M =
[[128 130 141 146 118 138 123 116 129 128 119 145 128 131]
 [111 125 139 138 132 143 134 139 110 117 131 135 122 134]
 [126 136 134 140 129 130 140 130 141 131 129 132 128 129]
 [132 120 116 113 134 124 122 139 120 108 132 128 122 131]
 [142 124 112 114 141 112 136 145 113 135 139 111 133 127]
 [133 121 117 106 131 131 122 134 143 118 125 122 118 132]
 [133 147 116 124 140 109 144 153 110 121 140 130 136 128]
 [146 147 129 127 126 127 129 120 120 107 125 127 116 106]
 [124 140 134 141 135 135 154 144 132 124 134 122 126 124]]
Indices start at 1.
Give the entry in row 1 and column 3.
141
The top-right entry: 131
The entry in row 1 and column 2: 130
The entry in the bottom-right corner -> 124
Give the entry in row 3 and column 1.
126
Give the entry in row 2 and column 1.
111
The entry in row 3 and column 2 is 136
Give the maximum.
154
The entry in row 1 and column 1 -> 128
Give the entry at row 3, column 3.
134
Give the entry in row 2 and column 2.
125
Give the entry directly above the largest entry.
129
The bottom-left entry is 124

x =
[[139 128 137 127 127 147 132 130 130 128 125 131 128 118 118 126]
 [137 133 113 117 128 134 125 128 129 135 153 125 125 128 126 117]
 [133 134 131 140 129 132 129 128 127 125 137 114 120 125 122 129]
 [128 124 131 132 130 141 136 122 121 130 118 140 122 125 121 126]]
Read off the bottom-right entry.
Answer: 126
The top-left entry: 139
The minimum: 113
The bottom-left entry: 128
Read off the fifth entry from the end, reading row by row.
Answer: 140
The second entry on the diagonal from the top-right corner: 126
The entry directly above the smallest entry: 137
Read off the entry directly below 135.
Answer: 125
The entry just left of 153: 135
The entry in the top-right corner is 126
Read off the entry directly above 136.
Answer: 129
Read off the largest entry in the last column.
Answer: 129
The 4th-last entry, reading row by row -> 122
Read off the last entry of the largest entry's row.
Answer: 117
Read off the entry directly below the largest entry.
Answer: 137
The 4th entry in reading order is 127
The bottom entry of the column that holds the largest entry -> 118
The 3rd entry on the diagonal from the top-right corner is 125
Read off the maximum.
Answer: 153
Read off the entry just right of 153.
Answer: 125
